Here is a tiny trained network, its code and every weight. The questions are about switching its units off for an input and a class, where a switched-off unit gives its printed mean instead of its output.

import numpy as np


def w(rows, s, z=0):
    codes = np.array(rows[::2]) - 128.0
    scale = np.full(codes.shape[1], s)
    scale[-1] = z or s
    return codes * scale


def f(y):
    return np.maximum(y, 0)


def log_softmax(a):
    a = a - a.max(-1, keepdims=True)
    return a - np.log(np.exp(a).sum(-1, keepdims=True))


def net(x, mask):
    res = np.array(x, float).reshape(1, 5) / 4 @ E
    y = f(res @ A[0][:, :-1].T + A[0][:, -1])
    res = res + np.where(mask, y, B[0][:, -1]) @ B[0][:, :-1]
    return log_softmax(res[-1] @ U[:, :-1].T + U[:, -1])


A, B = {}, {}
E = w([
[169,206,240,220,238,253,212,95,110],'x0',
[144,110,100,66,239,16,133,167,28],'x1',
[131,52,141,125,75,100,103,40,82],'x2',
[87,205,95,69,37,72,142,41,142],'x3',
[74,77,98,196,116,117,109,244,243],'x4',
],0.0053)
A[0] = w([
[137,74,127,124,175,71,115,181,116,150],'N0',
[127,125,118,115,157,105,121,133,101,184],'N1',
[133,136,141,134,157,154,126,122,127,216],'N2',
[134,135,121,118,117,116,126,159,152,142],'N3',
[130,107,127,119,155,111,108,150,97,135],'N4',
[131,79,119,119,161,100,116,175,96,160],'N5',
[123,128,124,147,134,176,141,127,115,136],'N6',
[106,129,93,123,64,125,122,233,230,134],'N7',
[120,95,107,126,76,93,127,117,141,253],'N8',
[134,139,161,162,161,203,114,108,149,154],'N9',
[120,82,117,114,65,86,113,102,101,123],'N10',
[124,113,120,137,116,106,118,94,134,161],'N11',
[135,142,133,140,192,146,139,169,128,180],'N12',
[123,107,123,124,94,106,120,134,167,197],'N13',
[129,126,166,187,158,247,137,113,165,143],'N14',
[124,151,124,115,121,109,133,61,100,196],'N15',
[121,126,115,134,42,104,128,63,183,168],'N16',
[139,194,122,95,191,151,133,95,59,176],'N17',
[128,111,133,146,149,110,136,176,141,203],'N18',
],0.013,0.0026)
B[0] = w([
[106,97,37,134,139,179,164,128,49,204],'N0',
[143,114,117,139,174,137,163,119,85,179],'N1',
[125,148,137,116,130,143,151,167,148,177],'N2',
[156,116,111,165,147,134,102,154,136,156],'N3',
[125,114,86,134,151,133,179,114,106,170],'N4',
[95,122,32,125,134,118,201,102,106,192],'N5',
[118,128,146,141,111,124,161,156,166,167],'N6',
[192,155,55,126,132,43,9,214,197,242],'N7',
[163,85,122,121,76,113,81,60,131,206],'N8',
[119,132,153,122,71,139,211,179,209,214],'N9',
[165,70,131,147,87,106,166,21,146,207],'N10',
[123,141,141,92,102,135,121,97,111,160],'N11',
[44,170,159,137,144,186,102,193,120,201],'N12',
[171,136,129,112,114,107,67,115,143,181],'N13',
[152,118,156,118,33,192,239,197,248,254],'N14',
[126,131,211,124,152,114,116,73,121,200],'N15',
[52,137,184,149,87,188,16,88,112,212],'N16',
[167,171,206,119,215,55,124,178,122,233],'N17',
[83,154,96,132,144,166,103,150,118,180],'N18',
],0.018,0.01)
U = w([
[160,147,65,149,102,47,2,165,176,110],'0',
[132,208,251,94,218,47,141,121,88,120],'1',
[146,59,77,119,132,80,187,59,61,127],'2',
[26,158,70,153,204,149,156,174,58,97],'3',
[107,161,182,137,64,183,199,183,226,198],'4',
[73,119,236,130,67,128,64,24,117,8],'5',
],0.0059,0.0012)

Each question gives the input, the list of numbers given to net, and the class t.
The units are the neurons (one row each of A and B). Each row of codes is followed by its name. A weight is (code - 128) times the scale printed after its matrix; where a second scale follows, it is the last column's (A, B and U).
mask holds one flag per neuron, in row order. A switched-off neuron (its flag False) gives its mean, the last column of its row in B, instead of its output. The means were averaged over made-up inputs and are rounded, as every weight is.
A unit's drop is (log p(t) with every unit on - log p(t) with that unit switched off) / (log p(t) with every unit on - log p(t) with every unit switched off).
The circuit of an input: a set's keep is (log p(t) with only the set's units on - log p(t) with every unit switched off) / (log p(t) with every unit on - log p(t) with every unit switched off). Starting from the 12 units with the biggest drops (on a tie, the unit counted first), units are removed one at a time, each time the one whose removal leaves the highest keep (on an exact tie, the one counted first), for as long as the keep stays at least 0.8.
units of the circuit, in order: the units of the circuit, biggest drop first
k most important neurons: the k neurons with the biggest drops, biggest first
drop of u: that unit's drop, to one decimal
input [7,8,6,-1,-2], class 1: units of the circuit, in order => N17
input [-1,4,8,-7,8], class 3: 2 most important neurons => N18; N0
input [-8,-8,6,-7,-2], class 0: 2 most important neurons => N7; N15
input [-5,1,8,7,5], class 5: 2 most important neurons => N16; N10
input [-5,-6,7,5,5], class 0: 2 most important neurons => N7; N13
input [0,6,3,4,-2], class 1: 3 most important neurons => N17; N15; N14
input [-4,6,-4,4,-6], class 1: 2 most important neurons => N17; N15
input [4,-5,3,8,-3], class 5: 2 most important neurons => N16; N15
input [0,-5,6,-2,-3], class 5: 2 most important neurons => N16; N7
input [0,-3,-2,-4,6], class 0: drop of N7 => 3.0
input [8,8,5,0,4], class 3: drop of N0 => 0.1
input [0,4,-3,2,4], class 0: drop of N8 => -0.2
